Below are the code and all the weights of a small trained network. Each question names an input and a class and asks about switching units off, where a switched-off unit gives its printed mean instead of its output.

import numpy as np


def w(rows, s, z=0):
    codes = np.array(rows[::2]) - 128.0
    scale = np.full(codes.shape[1], s)
    scale[-1] = z or s
    return codes * scale


def f(y):
    return np.maximum(y, 0)


def log_softmax(a):
    a = a - a.max(-1, keepdims=True)
    return a - np.log(np.exp(a).sum(-1, keepdims=True))


def net(x, mask):
    res = np.array(x, float).reshape(1, 8) / 4 @ E
    y = f(res @ A[0][:, :-1].T + A[0][:, -1])
    res = res + np.where(mask, y, B[0][:, -1]) @ B[0][:, :-1]
    return log_softmax(res[-1] @ U[:, :-1].T + U[:, -1])


A, B = {}, {}
E = w([
[121,137,121,76,60,169,153,141,195],'x0',
[189,246,198,166,192,91,138,120,155],'x1',
[148,106,131,218,113,139,2,129,121],'x2',
[120,157,173,224,54,122,168,126,122],'x3',
[74,136,68,160,133,33,203,145,181],'x4',
[88,116,105,137,128,100,149,96,143],'x5',
[109,123,176,201,175,59,160,180,55],'x6',
[116,127,158,100,121,166,159,35,70],'x7',
],0.0084)
A[0] = w([
[159,185,162,164,156,128,77,125,107,45],'n0',
[111,86,71,106,160,135,86,119,154,134],'n1',
[118,150,185,218,143,65,143,158,135,84],'n2',
[152,142,167,138,52,193,118,46,153,73],'n3',
[106,129,125,94,111,124,166,112,130,5],'n4',
[117,144,113,127,96,118,99,155,175,135],'n5',
[106,121,193,88,178,119,181,75,60,114],'n6',
[148,182,105,97,153,97,176,131,195,126],'n7',
[154,101,115,69,138,182,106,117,134,75],'n8',
[106,109,101,124,177,80,123,164,128,91],'n9',
[95,124,162,98,202,126,191,49,27,169],'n10',
[138,128,56,147,127,137,82,165,136,100],'n11',
[30,76,62,71,62,141,182,135,157,156],'n12',
[125,132,181,194,140,84,144,151,135,86],'n13',
[115,166,166,118,37,189,106,47,152,108],'n14',
[151,164,167,161,138,121,88,138,118,54],'n15',
[109,81,2,104,155,124,60,107,135,155],'n16',
[73,102,63,86,73,134,169,140,130,136],'n17',
[112,70,43,87,157,122,59,110,156,148],'n18',
[190,90,162,43,132,216,88,131,117,136],'n19',
[125,183,135,109,142,108,161,131,161,108],'n20',
[145,193,103,70,165,106,176,133,213,146],'n21',
[178,112,168,70,133,202,92,141,126,171],'n22',
[183,115,153,67,128,205,88,116,119,154],'n23',
[112,102,111,164,101,134,94,91,76,124],'n24',
],0.0095,0.003)
B[0] = w([
[81,107,94,135,95,119,185,166,143,188],'n0',
[169,111,56,150,133,147,135,82,98,180],'n1',
[50,173,147,187,109,69,109,148,122,221],'n2',
[137,150,138,78,92,210,106,116,205,205],'n3',
[122,102,149,115,145,105,151,165,116,154],'n4',
[155,122,122,114,165,132,159,148,105,167],'n5',
[158,152,109,140,203,75,116,152,61,200],'n6',
[170,171,168,87,165,129,132,159,156,192],'n7',
[80,154,124,189,107,111,116,150,97,181],'n8',
[134,124,144,103,103,155,103,92,153,170],'n9',
[176,170,136,123,240,71,141,206,50,222],'n10',
[170,95,137,126,165,119,121,70,126,168],'n11',
[73,59,44,124,131,148,255,241,153,246],'n12',
[62,158,141,168,95,66,87,145,119,195],'n13',
[155,134,155,79,112,209,132,127,207,214],'n14',
[79,120,127,148,108,87,144,135,129,175],'n15',
[199,75,35,114,160,172,132,53,113,212],'n16',
[103,69,62,108,130,151,222,204,156,209],'n17',
[165,106,8,126,156,165,131,70,80,206],'n18',
[88,212,94,192,88,98,93,151,79,224],'n19',
[163,146,167,103,163,118,119,140,120,172],'n20',
[222,170,207,61,181,162,113,155,178,207],'n21',
[111,206,97,148,84,120,86,136,105,209],'n22',
[71,208,104,170,67,132,83,114,101,215],'n23',
[170,139,164,84,144,150,139,171,170,176],'n24',
],0.0086,0.011)
U = w([
[103,1,121,180,135,53,84,66,142,6],'0',
[182,2,66,92,185,161,201,138,133,167],'1',
[101,55,189,70,114,105,123,60,129,2],'2',
[168,168,253,87,181,95,132,164,191,146],'3',
[7,122,102,141,17,167,137,141,214,114],'4',
[226,167,135,101,121,184,50,80,138,186],'5',
[38,182,111,197,116,48,96,148,34,148],'6',
],0.0082,0.0035)

Each question gives the input, the list of numbers given to net, and the class t.
The units are the neurons (one row each of A and B). Each row of codes is followed by its name. A weight is (code - 128) times the scale printed after its matrix; where a second scale follows, it is the last column's (A, B and U).
mask holds one flag per neuron, in row order. A switched-off neuron (its flag False) gives its mean, the last column of its row in B, instead of its output. The means were averaged over made-up inputs and are rounded, as every weight is.
A unit's drop is (log p(t) with every unit on - log p(t) with that unit switched off) / (log p(t) with every unit on - log p(t) with every unit switched off).
The circuit of an input: a set's keep is (log p(t) with only the set's units on - log p(t) with every unit switched off) / (log p(t) with every unit on - log p(t) with every unit switched off). Starting from the 12 units with the biggest drops (on a tie, the unit counted first), units are removed one at a time, each time the one whose removal leaves the highest keep (on an exact tie, the one counted first), for as long as the keep stays at least 0.8.
units of the circuit, in order: the units of the circuit, biggest drop first
most important unit: the unit with the biggest drop
k most important neurons: the k neurons with the biggest drops, biggest first
drop when u is switched off: that unit's drop, to one decimal
input [-4,5,-1,2,8,-3,3,-7], class 3: units of the circuit, in order => (n21)
input [6,-8,-4,-6,-7,3,-3,-3], class 4: 3 most important neurons => (n19 n23 n22)
input [-7,-8,-7,-8,-7,0,-5,-1], class 6: 2 most important neurons => (n19 n23)
input [4,4,-2,-8,3,-1,2,-5], class 3: 2 most important neurons => (n21 n7)
input [2,7,6,-8,4,7,0,-7], class 5: units of the circuit, in order => (n12 n16)
input [2,2,3,4,4,-2,-2,8], class 5: units of the circuit, in order => (n12 n3)
input [1,2,1,3,-4,-1,-1,0], class 4: units of the circuit, in order => (n10 n6)
input [3,0,3,5,-8,4,-4,7], class 4: 3 most important neurons => (n23 n21 n19)
input [-7,3,-7,-5,-2,-6,-8,2], class 6: 3 most important neurons => (n19 n8 n23)
input [2,1,-2,4,8,-1,-4,1], class 1: 2 most important neurons => (n12 n17)
input [-8,0,-4,0,5,-6,-1,-1], class 3: 2 most important neurons => (n19 n23)
input [-6,-8,-1,8,4,-1,3,-4], class 4: 2 most important neurons => (n10 n6)
input [5,0,-1,0,7,-6,-1,-8], class 1: drop when n12 is switched off => 0.4
input [0,-4,-8,6,6,1,5,-6], class 4: drop when n16 is switched off => 0.3
input [-3,6,-3,-6,-8,5,4,-7], class 6: most important unit => n14
input [3,-1,-5,-4,-7,-4,-4,5], class 6: drop when n19 is switched off => 0.3
input [7,-3,2,-3,5,-3,-2,7], class 1: drop when n16 is switched off => 0.1
